Here is a tiny trained network, its code and every weight. The questions are about switching its units off for an input and a class, where a switched-off unit gives its printed mean instead of its output.

import numpy as np


def w(rows, s, z=0):
    codes = np.array(rows[::2]) - 128.0
    scale = np.full(codes.shape[1], s)
    scale[-1] = z or s
    return codes * scale


def f(y):
    return y / 2 * (1 + np.tanh(0.7978845608 * (y + 0.044715 * y**3)))


def log_softmax(a):
    a = a - a.max(-1, keepdims=True)
    return a - np.log(np.exp(a).sum(-1, keepdims=True))


def net(x, mask):
    res = np.array(x, float).reshape(1, 3) / 4 @ E
    y = f(res @ A[0][:, :-1].T + A[0][:, -1])
    res = res + np.where(mask, y, B[0][:, -1]) @ B[0][:, :-1]
    return log_softmax(res[-1] @ U[:, :-1].T + U[:, -1])


A, B = {}, {}
E = w([
[91,60,121,81,252,108,152,167,102,152,117],'x0',
[180,148,140,96,113,77,66,136,13,160,204],'x1',
[127,148,58,114,168,186,88,136,116,188,119],'x2',
],0.012)
A[0] = w([
[79,100,128,60,197,88,114,122,40,165,112,191],'N1',
[194,187,139,187,21,86,98,103,114,92,191,252],'N2',
[120,138,120,120,126,153,99,103,139,138,146,71],'N3',
[87,90,59,97,157,204,133,132,201,167,67,135],'N4',
[74,135,89,101,168,196,173,140,166,118,82,94],'N5',
[3,80,159,151,181,178,205,200,175,66,22,185],'N6',
[111,191,151,217,66,187,94,48,194,68,50,205],'N7',
[194,120,151,105,97,98,133,96,55,126,210,126],'N8',
[116,170,45,76,185,195,74,179,97,218,128,159],'N9',
],0.007,0.0039)
B[0] = w([
[126,224,104,76,153,92,174,171,169,199,173,219],'N1',
[94,174,122,136,81,105,112,158,142,61,116,250],'N2',
[109,180,149,129,124,141,102,20,117,145,155,126],'N3',
[160,74,160,223,123,177,145,82,98,177,45,191],'N4',
[222,73,188,254,94,145,88,89,83,137,88,173],'N5',
[146,127,109,167,142,114,155,218,115,109,114,240],'N6',
[20,151,15,128,157,187,178,143,144,179,82,238],'N7',
[141,110,194,175,125,103,82,199,144,118,179,208],'N8',
[61,192,62,94,180,111,126,100,123,126,141,213],'N9',
],0.0093,0.012)
U = w([
[199,145,214,92,136,128,119,155,150,158,174,51],'0',
[145,163,139,85,127,149,88,96,113,90,176,22],'1',
[176,105,131,184,154,184,136,139,89,177,65,68],'2',
[190,92,200,94,96,160,94,30,155,151,104,13],'3',
[167,92,99,135,139,155,83,2,118,160,77,62],'4',
[174,109,213,119,135,190,118,8,105,110,144,11],'5',
[68,188,49,80,153,131,157,148,149,141,106,252],'6',
[188,93,200,181,89,58,97,176,125,30,96,179],'7',
],0.0083,0.0028)

Each question gives the input, the list of numbers given to net, and the class t.
The units are the neurons (one row each of A and B). Each row of codes is followed by its name. A weight is (code - 128) times the scale printed after its matrix; where a second scale follows, it is the last column's (A, B and U).
mask holds one flag per neuron, in row order. A switched-off neuron (its flag False) gives its mean, the last column of its row in B, instead of its output. The means were averaged over made-up inputs and are rounded, as every weight is.
A unit's drop is (log p(t) with every unit on - log p(t) with that unit switched off) / (log p(t) with every unit on - log p(t) with every unit switched off).
The circuit of an input: a set's keep is (log p(t) with only the set's units on - log p(t) with every unit switched off) / (log p(t) with every unit on - log p(t) with every unit switched off). Starting from all 9 units, units are removed one at a time, each time the one whose removal leaves the highest keep (on an exact tie, the one counted first), for as long as the keep stays at least 0.8.
circuit, biggest first: the units of the circuit, biggest drop first
most important unit: the unit with the biggest drop
top k neurons: the k neurons with the biggest drops, biggest first
drop when u is switched off: that unit's drop, to one decimal
input [-3,8,2], class 7: top 2 neurons	N8, N7
input [-4,-2,8], class 4: circuit, biggest first	N4, N1, N6
input [2,-4,-5], class 7: circuit, biggest first	N1
input [3,5,-3], class 0: circuit, biggest first	N7, N1, N6
input [1,8,-1], class 0: circuit, biggest first	N1, N8
input [-7,4,-1], class 7: top 2 neurons	N8, N9
input [-5,7,5], class 1: top 2 neurons	N9, N7
input [3,7,-1], class 0: circuit, biggest first	N7, N1
input [6,4,-8], class 0: circuit, biggest first	N1, N7, N2
input [7,-3,-7], class 7: top 3 neurons	N7, N6, N9
input [-8,5,3], class 7: top 3 neurons	N8, N1, N2
input [-6,3,0], class 7: top 2 neurons	N9, N1
input [-4,-6,4], class 2: top 2 neurons	N4, N5
input [-3,-3,8], class 4: most important unit	N4
input [7,-5,-8], class 7: top 2 neurons	N7, N6
input [-2,2,-1], class 7: drop when N9 is switched off	0.3
input [7,8,-7], class 0: drop when N2 is switched off	0.0
input [-1,-2,6], class 4: drop when N8 is switched off	0.1
input [-6,6,7], class 1: drop when N7 is switched off	0.8
input [-7,-7,-7], class 6: most important unit	N7
